Here is a tiny trained network, its code and every weight. The questions are about switching its units off for an input and a class, where a switched-off unit gives its printed mean instead of its output.

import numpy as np


def w(rows, s, z=0):
    codes = np.array(rows[::2]) - 128.0
    scale = np.full(codes.shape[1], s)
    scale[-1] = z or s
    return codes * scale


def f(y):
    return np.maximum(y, 0)


def log_softmax(a):
    a = a - a.max(-1, keepdims=True)
    return a - np.log(np.exp(a).sum(-1, keepdims=True))


def net(x, mask):
    res = np.array(x, float).reshape(1, 7) / 4 @ E
    y = f(res @ A[0][:, :-1].T + A[0][:, -1])
    res = res + np.where(mask, y, B[0][:, -1]) @ B[0][:, :-1]
    return log_softmax(res[-1] @ U[:, :-1].T + U[:, -1])


A, B = {}, {}
E = w([
[108,9,13],'x0',
[131,129,128],'x1',
[128,126,127],'x2',
[253,97,110],'x3',
[105,17,255],'x4',
[127,129,129],'x5',
[126,128,126],'x6',
],0.0071)
A[0] = w([
[166,198,88,101],'N0',
[195,70,245,176],'N1',
[78,72,73,67],'N2',
[36,106,102,129],'N3',
[243,108,134,85],'N4',
[112,234,231,109],'N5',
[152,184,65,89],'N6',
[199,147,121,121],'N7',
[76,181,86,141],'N8',
[126,184,48,99],'N9',
[128,98,162,96],'N10',
[87,137,129,254],'N11',
[152,205,102,173],'N12',
[70,58,45,124],'N13',
[68,114,116,142],'N14',
[11,136,124,69],'N15',
[16,164,177,172],'N16',
[140,213,101,139],'N17',
[108,85,84,90],'N18',
[197,111,116,86],'N19',
[117,59,201,111],'N20',
[175,120,131,96],'N21',
[223,64,116,99],'N22',
[52,155,122,76],'N23',
[177,100,167,138],'N24',
[117,67,184,172],'N25',
[104,170,27,84],'N26',
[139,101,177,108],'N27',
[94,132,124,188],'N28',
[246,99,143,104],'N29',
[75,56,171,124],'N30',
[178,134,96,134],'N31',
[110,96,181,95],'N32',
[105,82,161,96],'N33',
[103,65,89,133],'N34',
[159,171,81,103],'N35',
[151,175,196,109],'N36',
],0.013,0.0093)
B[0] = w([
[106,117,109,184],'N0',
[128,89,83,254],'N1',
[124,220,130,167],'N2',
[163,79,204,176],'N3',
[109,133,206,179],'N4',
[176,233,89,232],'N5',
[76,108,132,179],'N6',
[126,103,163,169],'N7',
[114,66,105,186],'N8',
[59,80,136,191],'N9',
[41,108,102,152],'N10',
[202,60,119,231],'N11',
[124,89,83,211],'N12',
[176,249,133,209],'N13',
[175,150,186,164],'N14',
[108,126,191,166],'N15',
[172,76,182,222],'N16',
[102,93,113,198],'N17',
[134,222,89,160],'N18',
[121,145,194,156],'N19',
[51,147,64,200],'N20',
[81,150,191,144],'N21',
[137,130,209,191],'N22',
[109,117,225,153],'N23',
[152,123,119,177],'N24',
[98,111,51,212],'N25',
[78,101,127,191],'N26',
[76,128,94,164],'N27',
[181,56,168,178],'N28',
[120,114,214,190],'N29',
[112,103,114,196],'N30',
[140,79,142,170],'N31',
[76,111,88,165],'N32',
[64,140,115,161],'N33',
[181,254,71,186],'N34',
[92,102,98,171],'N35',
[127,221,68,184],'N36',
],0.0068,0.011)
U = w([
[5,84,95,71],'0',
[130,218,113,97],'1',
[146,67,127,254],'2',
[85,92,248,75],'3',
],0.014,0.0081)

Each question gives the input, the list of numbers given to net, and the class t.
The units are the neurons (one row each of A and B). Each row of codes is followed by its name. A weight is (code - 128) times the scale printed after its matrix; where a second scale follows, it is the last column's (A, B and U).
mask holds one flag per neuron, in row order. A switched-off neuron (its flag False) gives its mean, the last column of its row in B, instead of its output. The means were averaged over made-up inputs and are rounded, as every weight is.
A unit's drop is (log p(t) with every unit on - log p(t) with that unit switched off) / (log p(t) with every unit on - log p(t) with every unit switched off).
The circuit of an input: a set's keep is (log p(t) with only the set's units on - log p(t) with every unit switched off) / (log p(t) with every unit on - log p(t) with every unit switched off). Starting from the 12 units with the biggest drops (on a tie, the unit counted first), units are removed one at a time, each time the one whose removal leaves the highest keep (on an exact tie, the one counted first), for as long as the keep stays at least 0.8.
circuit, biggest first: the units of the circuit, biggest drop first
most important unit: the unit with the biggest drop
k most important neurons: the k neurons with the biggest drops, biggest first
drop when u is switched off: that unit's drop, to one decimal
input [-1,-2,1,0,-4,-7,4], class 0: most important unit => N16
input [-3,4,4,2,-4,8,7], class 0: circuit, biggest first => [N16, N13, N34]
input [-5,-1,7,-6,-2,-2,3], class 2: circuit, biggest first => [N16, N11, N4]
input [-7,0,1,-6,8,4,2], class 0: circuit, biggest first => [N20, N25]
input [6,-5,-4,-6,3,2,7], class 1: 3 most important neurons => [N13, N34, N2]
input [5,0,2,-6,-1,7,5], class 3: circuit, biggest first => [N3, N15, N14]
input [-1,6,3,4,-4,-3,-6], class 0: circuit, biggest first => [N16, N5]
input [0,7,-7,-6,-5,4,6], class 2: circuit, biggest first => [N11, N16]
input [-7,1,1,-6,6,-5,-2], class 1: 2 most important neurons => [N5, N36]
input [8,2,8,-7,-7,-2,2], class 1: 4 most important neurons => [N13, N34, N2, N18]
input [-4,-6,-5,-2,-3,-3,-3], class 2: 2 most important neurons => [N13, N34]
input [-7,3,-1,-5,1,-1,-1], class 1: 2 most important neurons => [N5, N36]
input [-6,4,-8,-4,5,7,5], class 2: 3 most important neurons => [N16, N13, N34]
input [5,1,2,-7,6,2,2], class 3: most important neuron => [N3]
input [-8,-2,-5,7,6,7,-2], class 1: 2 most important neurons => [N5, N36]
input [1,5,0,2,4,-3,8], class 0: 2 most important neurons => [N16, N20]
input [8,0,4,-7,2,-5,6], class 1: 2 most important neurons => [N13, N34]
input [-5,2,-4,0,3,1,-7], class 1: drop when N5 is switched off => 0.6
input [5,6,6,-7,-2,-7,3], class 3: drop when N3 is switched off => 0.2
input [6,3,3,3,5,0,8], class 1: drop when N34 is switched off => 0.3
